Below is a small trained network, with its code and all its weights. Each question gives an input and a target symbol and asks what happens when units are switched off, that is, made to give their printed mean instead of their output.

import numpy as np


def w(rows, s, z=0):
    codes = np.array(rows[::2]) - 128.0
    scale = np.full(codes.shape[1], s)
    scale[-1] = z or s
    return codes * scale


def norm(h):
    return h / np.sqrt((h * h).mean(-1, keepdims=True) + 1e-5)


def softmax(a):
    e = np.exp(a - a.max(-1, keepdims=True))
    return e / e.sum(-1, keepdims=True)


def log_softmax(a):
    a = a - a.max(-1, keepdims=True)
    return a - np.log(np.exp(a).sum(-1, keepdims=True))


def net(x, mask):
    ids = ['αβζηλπτφω'.index(c) for c in x.split()]
    T = len(ids)
    res = E[ids] + P[:T]
    u = 0
    for l in range(2):
        r = norm(res)
        for j in range(3):
            rows = slice(3 * j, 3 * j + 3)
            q, k, v = (r @ M[l][rows].T for M in (Q, K, V))
            z = softmax(np.where(np.tri(T) > 0, q @ k.T / 3**0.5, -1e9)) @ v
            o = O[l][rows]
            res = res + np.where(mask[u + j], z, o[:, -1]) @ o[:, :-1]
        u += 3
    return log_softmax(norm(res)[-1] @ U[:, :-1].T + U[:, -1])


Q, K, V, O = {}, {}, {}, {}
E = w([
[104,23,201,106,151,33,82,137],'α',
[193,136,93,145,57,126,237,210],'β',
[190,2,107,86,92,132,180,124],'ζ',
[69,187,74,111,43,92,174,81],'η',
[154,171,184,123,125,240,124,112],'λ',
[161,97,151,123,101,84,139,243],'π',
[130,99,115,157,180,131,251,98],'τ',
[135,186,173,113,157,211,113,147],'φ',
[152,183,196,154,138,206,115,125],'ω',
],0.0038)
P = w([
[83,47,3,157,117,23,101,136],'0',
[214,200,133,99,183,79,137,77],'1',
[179,185,168,122,152,104,157,88],'2',
[156,174,188,136,140,122,161,101],'3',
[141,166,192,133,129,142,156,109],'4',
[127,164,195,139,126,146,152,120],'5',
[118,157,193,141,118,156,148,126],'6',
[109,158,194,138,114,163,144,135],'7',
[105,155,193,127,115,163,138,131],'8',
[99,157,195,130,111,164,133,137],'9',
[92,159,198,136,111,164,127,139],'10',
[88,165,200,137,105,164,118,141],'11',
],0.0026)
Q[0] = w([
[199,138,25,117,9,154,116,148],'L0H1',
[214,40,224,116,192,73,53,238],'L0H1',
[102,1,55,128,145,83,160,60],'L0H1',
[138,206,187,152,131,206,79,98],'L0H2',
[108,170,57,137,105,175,79,104],'L0H2',
[155,152,241,139,158,171,165,150],'L0H2',
[106,68,137,113,110,109,51,150],'L0H3',
[195,111,120,160,198,193,13,126],'L0H3',
[159,186,207,114,116,196,132,134],'L0H3',
],0.0057)
K[0] = w([
[199,164,110,70,3,127,158,182],'L0H1',
[184,48,195,112,153,93,66,202],'L0H1',
[128,87,137,24,138,137,169,47],'L0H1',
[83,114,38,174,123,97,109,144],'L0H2',
[95,165,68,108,103,92,131,103],'L0H2',
[141,35,95,204,156,152,120,171],'L0H2',
[102,103,166,86,128,86,100,147],'L0H3',
[165,68,77,140,172,120,43,142],'L0H3',
[116,103,65,238,71,164,104,173],'L0H3',
],0.0073)
V[0] = w([
[198,98,95,127,144,147,211,160],'L0H1',
[83,132,147,2,103,184,152,132],'L0H1',
[104,148,189,128,107,119,85,136],'L0H1',
[207,98,146,154,156,137,99,147],'L0H2',
[174,135,151,27,110,131,130,132],'L0H2',
[100,165,117,131,65,113,118,107],'L0H2',
[94,80,170,83,124,122,89,125],'L0H3',
[180,185,130,93,173,134,142,114],'L0H3',
[160,135,66,135,107,190,130,84],'L0H3',
],0.0051)
O[0] = w([
[31,98,191,47,178,162,110,153,81],'L0H1',
[180,105,177,98,253,75,110,172,64],'L0H1',
[201,149,77,98,136,138,168,62,178],'L0H1',
[182,182,74,151,22,77,188,55,112],'L0H2',
[149,113,107,73,159,138,242,166,1],'L0H2',
[71,85,185,156,123,184,174,155,168],'L0H2',
[50,141,168,191,191,167,196,217,48],'L0H3',
[136,162,56,59,154,72,182,150,99],'L0H3',
[224,58,167,225,116,54,141,122,160],'L0H3',
],0.0036,0.0024)
Q[1] = w([
[193,118,51,127,116,80,145,104],'L1H1',
[108,162,188,133,115,164,171,140],'L1H1',
[95,151,206,133,130,199,111,135],'L1H1',
[23,86,140,127,151,154,123,185],'L1H2',
[227,168,153,70,122,150,159,82],'L1H2',
[175,135,155,148,154,218,113,126],'L1H2',
[114,87,176,127,135,118,144,107],'L1H3',
[230,98,11,139,154,111,112,105],'L1H3',
[68,167,254,133,123,185,113,117],'L1H3',
],0.009)
K[1] = w([
[122,129,108,81,176,90,246,105],'L1H1',
[89,109,104,164,101,121,112,151],'L1H1',
[148,119,122,152,71,149,52,164],'L1H1',
[90,152,192,97,178,173,165,175],'L1H2',
[124,76,54,153,107,90,119,159],'L1H2',
[118,92,146,153,134,175,94,141],'L1H2',
[166,142,140,142,126,163,110,158],'L1H3',
[162,139,119,58,144,81,222,125],'L1H3',
[121,107,166,158,150,149,81,78],'L1H3',
],0.014)
V[1] = w([
[196,146,84,138,163,89,55,169],'L1H1',
[135,130,130,131,111,12,230,142],'L1H1',
[68,59,96,212,131,137,84,55],'L1H1',
[30,207,249,207,100,135,61,176],'L1H2',
[189,167,97,103,146,101,144,229],'L1H2',
[115,129,243,93,146,254,212,142],'L1H2',
[136,85,38,172,155,206,88,67],'L1H3',
[85,71,162,158,114,125,29,140],'L1H3',
[136,86,155,53,70,22,181,125],'L1H3',
],0.0048)
O[1] = w([
[89,150,215,202,180,158,52,135,64],'L1H1',
[223,69,136,46,68,126,63,134,183],'L1H1',
[58,208,119,144,109,25,135,226,221],'L1H1',
[196,128,4,72,173,31,28,160,226],'L1H2',
[103,76,188,145,82,167,63,171,3],'L1H2',
[155,228,236,132,116,76,38,44,26],'L1H2',
[179,131,220,126,90,195,31,88,132],'L1H3',
[226,60,158,85,129,179,195,55,190],'L1H3',
[168,233,8,147,178,60,157,180,95],'L1H3',
],0.0043,0.0035)
U = w([
[136,126,32,89,154,58,170,184,243],'α',
[203,37,163,46,86,201,141,85,43],'β',
[47,160,225,141,91,119,232,168,147],'ζ',
[127,176,204,87,156,36,42,115,168],'η',
[245,73,175,251,162,91,126,171,3],'λ',
[68,136,98,56,103,215,16,186,32],'π',
[116,152,103,142,254,193,136,39,106],'τ',
[66,94,118,206,186,203,80,212,211],'φ',
[116,174,70,205,30,156,78,60,89],'ω',
],0.0075,0.0026)

Each question gives the input, a string of symbols that net reads in full, and the target symbol t.
The units are the heads (3 rows each of Q, K, V and O). Each row of codes is followed by its name. A weight is (code - 128) times the scale printed after its matrix; where a second scale follows, it is the last column's (O and U).
mask holds one flag per head, layer by layer. A switched-off head (its flag False) gives its mean, the last column of its rows in O, instead of its output. The means were averaged over made-up inputs and are rounded, as every weight is.
A unit's drop is (log p(t) with every unit on - log p(t) with that unit switched off) / (log p(t) with every unit on - log p(t) with every unit switched off).
The circuit of an input: a set's keep is (log p(t) with only the set's units on - log p(t) with every unit switched off) / (log p(t) with every unit on - log p(t) with every unit switched off). Starting from all 6 units, units are removed one at a time, each time the one whose removal leaves the highest keep (on an exact tie, the one counted first), for as long as the keep stays at least 0.8.
circuit, biggest first: the units of the circuit, biggest drop first
most important unit: the unit with the biggest drop
which heads matter: for each layer, one digit per head in row order, 1 if its drop is at least 0.15 and else 0, layers parted by /
drop of u: that unit's drop, to one decimal
input ω η λ φ ω η, target β: most important unit	L0H3
input φ ω β ω λ, target φ: circuit, biggest first	(L1H1, L1H2)
input π λ π π π ω ω, target π: which heads matter	111 / 011
input β η φ, target β: circuit, biggest first	(L1H3, L0H1)
input ω τ ω α π τ ω α ω ω τ, target ζ: circuit, biggest first	(L0H1, L0H2, L0H3, L1H2)
input α τ ω η τ π λ, target α: circuit, biggest first	(L0H3, L1H2, L0H2)
input τ ω ω α φ η τ, target β: which heads matter	111 / 100
input λ ω η λ, target λ: which heads matter	001 / 100
input α β ω ω ω η η ω η, target ζ: circuit, biggest first	(L0H2, L0H3, L0H1, L1H2)
input η ω η ω λ ω ω α α ω τ ω, target η: which heads matter	010 / 010
input τ τ τ α λ π α α φ η ω λ, target τ: which heads matter	100 / 111
input ω ω η η π ω ω ω ω λ ω π, target β: which heads matter	011 / 001
input β ω β ω, target β: which heads matter	100 / 001
input τ ω τ ζ η ζ ω, target τ: most important unit	L1H1
input ω ω η τ τ β ζ φ, target ω: which heads matter	100 / 000
input τ α ω β α ω β η η φ β, target ζ: circuit, biggest first	(L0H1, L0H2, L1H2, L0H3)
input π ω α η α β ω φ, target π: which heads matter	111 / 111
input α ω ω α λ ω ω ω ω α φ, target α: which heads matter	101 / 110
input ζ λ τ τ π φ, target ζ: which heads matter	010 / 010
input η α τ ω π ω η η α φ, target η: circuit, biggest first	(L0H2, L1H2)
input η η α β β, target β: most important unit	L0H1
input λ τ ω η τ η ω η, target ζ: drop of L0H2	1.3
